How the points are linked:
at | ~ % @ & ! ^ $
j497 | j419 j204 j326 j94 j999 j841 j535
j391 | j485 j79 j775 j271 j348 j504 j779
j998 | j256 j348 j787 j67 j79 j486 j704
j735 | j247 j430 j653 j447 j581 j701 j22
j171 | j181 j318 j840 j13 j806 j290 j75
j970 | j581 j330 j665 j119 j247 j316 j35
j485 | j391 j703 j827 j564 j951 j381 j288
j299 | j943 j985 j341 j239 j535 j622 j999
j857 | j362 j119 j501 j330 j578 j220 j816
j35 | j996 j38 j804 j719 j195 j959 j970
j22 | j195 j295 j381 j74 j996 j827 j735
j779 | j288 j207 j123 j576 j18 j660 j391
j381 | j504 j128 j22 j806 j13 j485 j653
j511 | j207 j288 j239 j341 j750 j133 j703
j703 | j79 j485 j942 j163 j256 j128 j511
j750 | j704 j302 j478 j135 j511 j280 j256
j900 | j216 j433 j447 j653 j75 j530 j806
j447 | j785 j622 j900 j735 j630 j985 j74
j630 | j119 j362 j75 j581 j447 j366 j840
j530 | j576 j341 j985 j288 j957 j900 j564
j212 | j38 j996 j847 j841 j295 j94 j749
j74 | j742 j323 j806 j22 j840 j226 j447
j535 | j220 j366 j135 j478 j299 j362 j497
j564 | j271 j163 j226 j485 j290 j806 j530
j18 | j302 j704 j316 j837 j779 j665 j348
j473 | j163 j271 j537 j79 j67 j968 j445
j837 | j957 j411 j230 j18 j576 j260 j466
j323 | j176 j74 j745 j295 j841 j999 j622
j660 | j653 j693 j247 j216 j665 j779 j504
j693 | j133 j660 j105 j364 j677 j207 j862
j207 | j511 j779 j859 j445 j704 j693 j79
j816 | j841 j719 j920 j38 j176 j419 j857
j639 | j204 j419 j466 j959 j640 j719 j230
j133 | j693 j653 j430 j433 j280 j511 j128
j176 | j323 j742 j968 j634 j816 j537 j578
j280 | j677 j72 j749 j383 j133 j750 j847
j640 | j226 j537 j271 j775 j639 j742 j416
j181 | j171 j920 j719 j804 j741 j466 j260
j163 | j473 j564 j999 j703 j326 j745 j341
j847 | j486 j13 j212 j318 j128 j256 j280
j942 | j294 j827 j703 j999 j94 j295 j239
j67 | j326 j466 j419 j998 j473 j920 j411
j271 | j564 j473 j640 j391 j466 j741 j576
j665 | j72 j677 j970 j260 j660 j18 j804
j308 | j959 j94 j951 j204 j827 j996 j971
j943 | j299 j416 j445 j859 j220 j578 j537
j537 | j999 j640 j473 j294 j419 j176 j943
j578 | j622 j785 j364 j105 j857 j943 j176
j785 | j447 j578 j216 j247 j119 j416 j742
j94 | j787 j308 j256 j497 j942 j212 j478
j341 | j445 j530 j299 j511 j135 j433 j163
j366 | j230 j535 j957 j971 j985 j630 j204
j128 | j862 j381 j295 j745 j847 j703 j133
j326 | j67 j290 j497 j256 j163 j318 j135
j859 | j239 j123 j207 j943 j55 j105 j294
j719 | j840 j816 j181 j35 j742 j639 j119
j362 | j857 j630 j383 j749 j622 j535 j841
j290 | j466 j326 j204 j951 j564 j171 j957
j804 | j13 j486 j35 j181 j504 j348 j665
j841 | j816 j840 j318 j212 j323 j497 j362
j701 | j123 j239 j288 j985 j971 j735 j827
j123 | j701 j859 j779 j416 j316 j247 j775
j677 | j280 j665 j330 j501 j693 j704 j486
j741 | j806 j968 j742 j504 j181 j271 j216
j226 | j640 j999 j564 j827 j204 j74 j985
j302 | j18 j750 j971 j957 j288 j72 j951
j653 | j660 j133 j735 j900 j72 j288 j381
j294 | j942 j775 j79 j537 j787 j634 j859
j704 | j750 j18 j55 j411 j207 j677 j998
j622 | j578 j447 j433 j430 j362 j299 j323
j105 | j430 j247 j693 j578 j330 j859 j634
j38 | j212 j35 j486 j816 j634 j787 j330
j416 | j985 j943 j576 j123 j230 j785 j640
j318 | j920 j171 j841 j847 j745 j326 j383
j295 | j634 j22 j128 j323 j212 j942 j430
j383 | j501 j75 j362 j280 j433 j135 j318
j775 | j827 j294 j391 j640 j959 j195 j123
j430 | j105 j735 j133 j622 j749 j239 j295
j288 | j779 j511 j701 j530 j302 j653 j485
j204 | j639 j497 j290 j308 j226 j840 j366
j135 | j411 j957 j535 j750 j341 j383 j326
j316 | j971 j55 j18 j230 j123 j970 j959
j787 | j94 j959 j998 j419 j294 j38 j55
j634 | j295 j195 j862 j176 j38 j294 j105
j576 | j530 j445 j416 j779 j837 j216 j271
j256 | j998 j951 j94 j326 j703 j847 j750
j581 | j970 j749 j72 j630 j735 j971 j996
j745 | j968 j806 j323 j128 j318 j163 j433
j220 | j535 j230 j411 j55 j943 j857 j419
j466 | j290 j67 j639 j348 j271 j181 j837
j348 | j951 j998 j959 j466 j391 j804 j18
j749 | j330 j581 j280 j362 j430 j478 j212
j951 | j348 j256 j308 j290 j485 j13 j302
j806 | j741 j745 j74 j381 j171 j564 j900
j968 | j745 j741 j176 j862 j920 j473 j364
j486 | j847 j804 j38 j920 j862 j998 j677
j959 | j308 j787 j348 j639 j775 j35 j316
j478 | j55 j971 j750 j535 j239 j749 j94
j504 | j381 j862 j195 j741 j804 j391 j660
j827 | j775 j942 j485 j226 j308 j22 j701
j195 | j22 j634 j504 j742 j35 j775 j247
j75 | j260 j383 j630 j72 j900 j957 j171
j999 | j537 j226 j163 j942 j497 j323 j299
j862 | j128 j504 j634 j968 j486 j79 j693
j411 | j135 j837 j220 j704 j445 j501 j67
j13 | j804 j847 j996 j171 j381 j951 j72
j996 | j35 j212 j13 j840 j22 j308 j581
j79 | j703 j391 j294 j473 j998 j862 j207
j216 | j900 j364 j785 j660 j260 j576 j741
j239 | j859 j701 j511 j299 j478 j430 j942
j119 | j630 j857 j260 j970 j785 j230 j719
j330 | j749 j970 j677 j857 j105 j55 j38
j957 | j837 j135 j366 j302 j530 j75 j290
j260 | j75 j501 j119 j665 j216 j837 j181
j920 | j318 j181 j816 j486 j968 j67 j501
j742 | j74 j176 j741 j195 j719 j640 j785
j247 | j735 j105 j660 j785 j970 j123 j195
j433 | j364 j900 j622 j133 j383 j341 j745
j364 | j433 j216 j578 j693 j501 j445 j968
j445 | j341 j576 j943 j207 j411 j364 j473
j419 | j497 j639 j67 j787 j537 j816 j220
j230 | j366 j220 j837 j316 j416 j119 j639
j971 | j316 j478 j302 j366 j701 j581 j308
j501 | j383 j260 j857 j677 j364 j411 j920
j55 | j478 j316 j704 j220 j859 j330 j787
j72 | j665 j280 j581 j75 j653 j302 j13
j985 | j416 j299 j530 j701 j366 j447 j226
j840 | j719 j841 j171 j996 j74 j204 j630

In the rows, zero is written as 467.

The rows follow the links: the fewer symbols apart two points are, the more alike their rows tend to be.

Each row is also shifted at random along 7 hidden directions that mean nothing.

Each row, then its point:
[ 634  435  419  420  565  478  503  456  503  513  505  468  555  466  394  583  674  485  537  332  333  474  450  377  480  468  468  528  465  567  410  544  443  558  525  473  509  454  593  521  466  524]: j294
[ 437  416  447  466  444  511  470  466  503  497  485  459  483  384  361  554  505  542  511  408  464  420  414  382  536  439  533  528  437  516  442  383  364  545  497  448  370  443  544  519  511  543]: j859
[ 345  370  425  362  654  446  482  549  529  550  524  443  415  455  461  413  575  384  411  343  432  394  506  331  269  572  466  399  406  426  405  426  537  535  499  534  513  470  491  463  440  526]: j55
[ 531  469  527  482  361  386  460  425  379  433  508  391  583  431  401  593  683  549  435  480  372  456  447  514  547  433  437  432  503  443  421  514  446  522  530  446  511  369  547  439  550  489]: j419
[ 269  381  520  482  558  499  527  383  392  368  474  552  474  527  476  362  366  482  568  507  454  469  506  391  436  501  429  461  536  491  535  395  376  503  402  478  417  511  498  414  439  481]: j785
[ 911  508  551  321  467  498  394  501  438  369  385  446  429  325  369  593  469  518  573  462  466  490  557  436  437  429  437  509  589  520  510  531  360  445  534  540  493  511  474  496  362  502]: j564
[ 333  480  402  494  378  540  417  507  517  499  480  489  522  431  488  543  408  520  472  483  481  521  452  341  468  437  571  529  435  489  397  536  366  510  402  536  482  482  461  522  512  575]: j634
[ 574  433  510  471  417  471  513  473  451  410  546  473  442  489  576  345  454  447  362  553  504  437  446  523  427  453  410  433  482  401  490  422  521  457  400  439  438  464  412  396  567  370]: j630
[ 596  435  405  557  506  396  523  335  511  504  491  451  432  552  435  519  353  520  543  381  456  524  387  462  573  422  566  447  410  412  526  481  542  543  429  473  519  366  529  518  419  373]: j996
[ 425  468  542  425  446  459  430  405  389  438  459  460  432  441  489  496  604  393  381  386  452  414  410  413  466  498  390  445  533  409  456  404  384  409  463  502  458  394  534  388  472  567]: j501
[ 380  519  520  484  251  569  408  582  390  402  518  489  585  421  511  520  446  433  407  552  489  503  476  349  442  412  467  572  537  511  365  536  431  503  417  500  474  478  429  419  578  530]: j176
[ 436  392  532  457  457  520  438  411  382  383  493  481  236  408  359  540  520  533  428  381  590  436  423  567  458  500  412  532  561  533  481  404  362  491  477  435  354  429  466  429  572  558]: j299
[ 524  512  404  443  509  397  486  489  509  546  453  463  659  561  572  425  663  400  426  473  328  457  478  423  429  520  473  394  361  427  413  530  530  397  460  502  576  483  473  501  404  476]: j486
[ 449  563  384  478  470  497  458  457  570  542  384  504  624  520  509  432  570  508  492  603  450  521  554  567  491  478  462  454  388  509  535  544  315  384  478  357  441  610  404  573  492  451]: j391
[ 638  498  414  453  463  569  453  564  558  519  477  504  388  452  463  468  411  510  410  512  615  527  550  463  391  505  517  495  397  507  466  537  323  486  440  400  467  567  381  530  555  544]: j942
[ 505  438  400  530  599  388  427  350  523  529  422  447  357  497  421  440  609  462  412  397  503  415  425  681  535  509  436  395  397  439  505  396  488  392  521  313  418  409  456  490  506  450]: j750
[ 468  507  508  426  402  476  434  476  384  378  462  470  368  430  413  570  254  451  596  404  454  504  410  412  515  394  470  507  588  540  432  496  640  529  497  638  530  419  518  444  316  421]: j806
[ 560  504  401  463  405  545  434  511  587  539  396  543  473  434  549  391  373  445  449  546  561  475  538  521  404  478  497  483  383  500  520  430  413  372  422  450  406  576  328  529  490  452]: j653
[ 410  537  516  569  449  489  427  455  399  409  427  452  500  544  429  429  431  448  368  525  514  564  473  421  590  476  445  446  498  376  526  507  216  367  475  327  482  460  507  407  538  559]: j67
[ 470  470  508  604  394  441  474  474  386  377  496  447  647  471  465  350  509  567  402  637  481  481  515  511  535  467  420  403  480  373  519  448  270  464  417  287  376  494  434  442  614  487]: j220
[ 362  457  427  406  479  397  476  541  562  522  475  409  409  444  476  496  461  525  428  488  499  478  525  603  380  454  471  384  375  433  479  533  645  492  494  497  553  504  385  561  490  395]: j308
[ 677  525  386  530  514  389  536  489  536  531  444  432  642  598  523  367  411  450  534  568  363  502  514  501  493  430  493  393  335  431  472  500  647  466  519  414  572  538  407  536  349  357]: j951
[ 840  438  417  288  710  558  533  411  579  518  498  573  247  530  494  426  466  408  438  328  508  498  478  366  301  597  421  485  452  506  577  539  329  494  382  502  540  515  517  469  482  523]: j22
[ 515  498  504  567  540  389  478  411  364  404  433  440  411  533  435  438  402  481  516  520  502  511  491  530  522  519  423  380  487  395  506  514  435  398  522  373  536  465  443  422  402  474]: j326
[ 690  530  431  377  389  423  376  470  580  519  416  440  389  377  466  604  449  525  419  489  577  508  483  520  476  450  523  397  394  407  511  562  352  407  462  513  509  467  398  555  506  474]: j13
[ 460  470  520  487  454  461  468  401  403  407  481  478  457  501  459  474  508  506  368  490  522  562  427  411  504  508  443  446  543  364  517  527  163  464  374  439  501  432  504  389  621  564]: j816
[ 732  432  532  453  321  440  446  497  424  387  511  381  440  415  390  487  410  474  360  499  526  436  420  508  528  363  457  464  517  398  496  417  407  484  430  358  407  372  474  416  630  426]: j366
[ 459  469  534  437  383  445  463  498  400  382  505  384  371  433  374  573  371  540  452  474  545  498  482  520  514  431  461  464  528  402  500  543  498  529  491  473  531  415  430  454  523  424]: j204
[ 411  462  443  337  534  399  485  431  567  559  489  464  452  415  497  544  629  470  449  341  398  461  422  461  397  480  451  403  389  458  435  561  511  520  464  562  560  411  503  497  469  450]: j35
[ 674  472  527  460  421  483  449  396  362  386  425  510  608  399  450  519  640  541  544  483  364  425  477  401  517  452  422  470  558  539  461  419  344  440  467  533  379  489  512  457  403  545]: j364
[ 758  467  415  347  504  541  413  427  612  546  453  544  539  452  511  430  659  419  413  457  475  456  483  418  434  519  444  493  421  527  566  430  156  340  439  429  393  529  508  516  519  536]: j660
[ 392  453  509  484  530  399  548  285  395  387  462  481  463  548  456  466  541  548  486  464  428  523  441  499  534  465  437  402  527  412  584  508  280  501  401  416  517  452  513  437  513  454]: j719
[ 407  491  521  374  356  420  400  566  421  404  430  457  618  374  545  426  425  420  407  574  439  411  548  344  423  424  459  430  510  372  430  446  457  414  440  548  445  482  439  441  430  504]: j260
[ 415  480  409  437  548  513  390  469  524  565  433  492  285  414  482  450  488  421  430  460  603  438  518  620  407  575  471  466  423  536  469  437  462  348  497  397  370  526  359  523  484  488]: j511
[ 423  521  525  458  489  485  469  524  421  410  432  485  593  468  437  488  465  455  582  502  360  473  500  397  488  467  426  499  562  504  474  532  490  444  544  515  488  538  485  454  353  476]: j271

Start here and follow the symbols in turn, left to right. Where do you end up?
Answer with the point's name.
[ 591  456  518  468  495  404  520  379  428  423  477  478  385  554  557  437  500  478  431  504  533  532  485  569  440  498  383  385  518  398  561  557  439  461  384  436  558  499  422  431  515  414]
! & @ ^ % ! => j256
[ 651  395  538  408  562  495  543  456  426  407  473  496  440  494  458  391  480  471  511  440  447  404  501  497  396  468  388  501  559  560  506  421  552  494  517  433  408  491  485  407  451  388]
% % & ~ $ ! ^ => j35
[ 405  455  537  501  369  495  480  483  347  408  531  438  414  466  425  552  491  489  493  431  473  440  435  605  505  411  419  556  567  558  384  526  700  530  518  481  481  420  469  423  503  409]
^ & & ~ & $ & => j578
[ 192  469  500  616  462  391  484  403  341  461  437  433  597  546  468  398  561  433  482  481  371  399  432  602  585  465  398  421  502  434  437  407  576  406  562  366  433  426  499  407  425  426]
@ % % ! ~ ~ ^ => j578
[ 631  481  431  421  550  520  394  478  532  540  423  505  567  445  414  459  596  432  476  456  423  442  508  376  433  555  468  496  409  506  478  431  277  377  504  425  401  559  487  537  450  550]
~ @ $ ! => j94
[ 270  486  486  642  420  399  453  422  351  381  395  431  420  455  393  457  353  532  524  570  539  476  505  665  633  450  467  396  502  393  485  391  496  431  510  365  396  436  410  464  481  449]
~ ~ ~ ^ % ! % => j364
[ 692  520  539  404  561  455  490  487  438  437  485  429  438  588  507  385  465  271  369  404  428  469  417  429  434  499  377  453  508  417  480  540  589  389  507  419  581  421  499  336  443  399]
$ ^ ~ $ ~ & ^ ^ => j13
[ 678  488  535  476  397  444  444  501  396  430  477  385  469  488  420  461  417  404  402  467  497  415  429  482  552  389  438  441  526  431  477  401  500  392  508  368  421  402  493  411  498  416]
! ! ! ^ & % % => j653
[ 356  438  404  397  446  517  431  424  541  514  476  435  427  432  355  559  542  409  454  283  435  401  346  422  592  414  510  582  465  542  501  369  394  438  538  442  370  348  588  508  471  470]
~ % % % ! => j750
[ 448  471  423  393  460  520  457  568  537  528  512  485  330  394  497  566  428  449  448  409  543  463  473  410  310  513  505  515  445  529  342  552  610  521  438  636  525  494  409  513  438  487]
& & ~ @ => j862
[ 520  482  401  553  400  529  408  450  509  552  406  480  447  405  497  481  426  456  502  487  510  413  459  576  536  438  529  506  422  530  452  399  530  399  473  486  389  505  422  558  466  432]
^ ! % & ^ ^ ^ => j75
[ 380  423  426  389  682  399  457  413  554  555  467  472  323  468  405  507  589  503  498  358  481  476  497  435  335  614  458  370  414  416  508  537  311  520  462  453  564  464  514  505  436  602]
^ ^ ^ $ ! $ => j634
[ 785  447  525  564  426  430  479  426  394  369  411  415  706  507  391  395  440  481  496  545  381  466  434  311  661  357  498  436  510  371  567  387  221  426  473  338  394  382  572  426  459  470]
$ ! @ ^ ! @ $ => j260
[ 448  430  521  433  428  512  476  505  425  392  484  476  543  387  389  477  439  561  507  530  467  431  547  396  452  439  434  511  583  498  493  410  357  524  485  438  390  513  492  465  487  484]
^ ^ & @ @ ! => j316
[ 478  475  542  407  390  499  427  435  362  376  496  464  246  363  415  603  473  526  468  422  611  505  440  519  456  469  425  530  582  521  468  527  382  484  384  534  445  431  437  459  547  554]
& & ~ $ ! => j857
[ 556  478  454  383  366  372  458  390  493  540  501  394  549  366  464  646  773  608  464  412  371  463  431  548  503  433  512  427  425  477  418  528  445  537  464  531  536  411  504  586  490  510]
! % ! ^ ! => j775
[ 443  523  404  404  545  484  389  544  557  511  449  455  266  467  446  455  391  401  368  475  628  540  509  461  372  574  489  402  373  349  469  536  358  359  466  436  536  473  371  476  494  533]
% % & ! $ % ! ! => j530
[ 506  533  555  361  429  596  417  717  411  406  472  483  543  414  471  458  426  303  442  466  433  479  523  183  346  473  450  561  545  490  330  529  491  440  502  534  547  500  475  378  394  596]
& & @ & & ^ ~ => j323
[ 506  412  516  449  516  465  555  546  419  419  557  429  544  567  472  342  433  378  394  420  380  411  430  280  403  470  408  449  528  375  474  357  424  504  475  416  467  371  567  350  505  468]
$ $ ^ ! ^ & ^ => j247
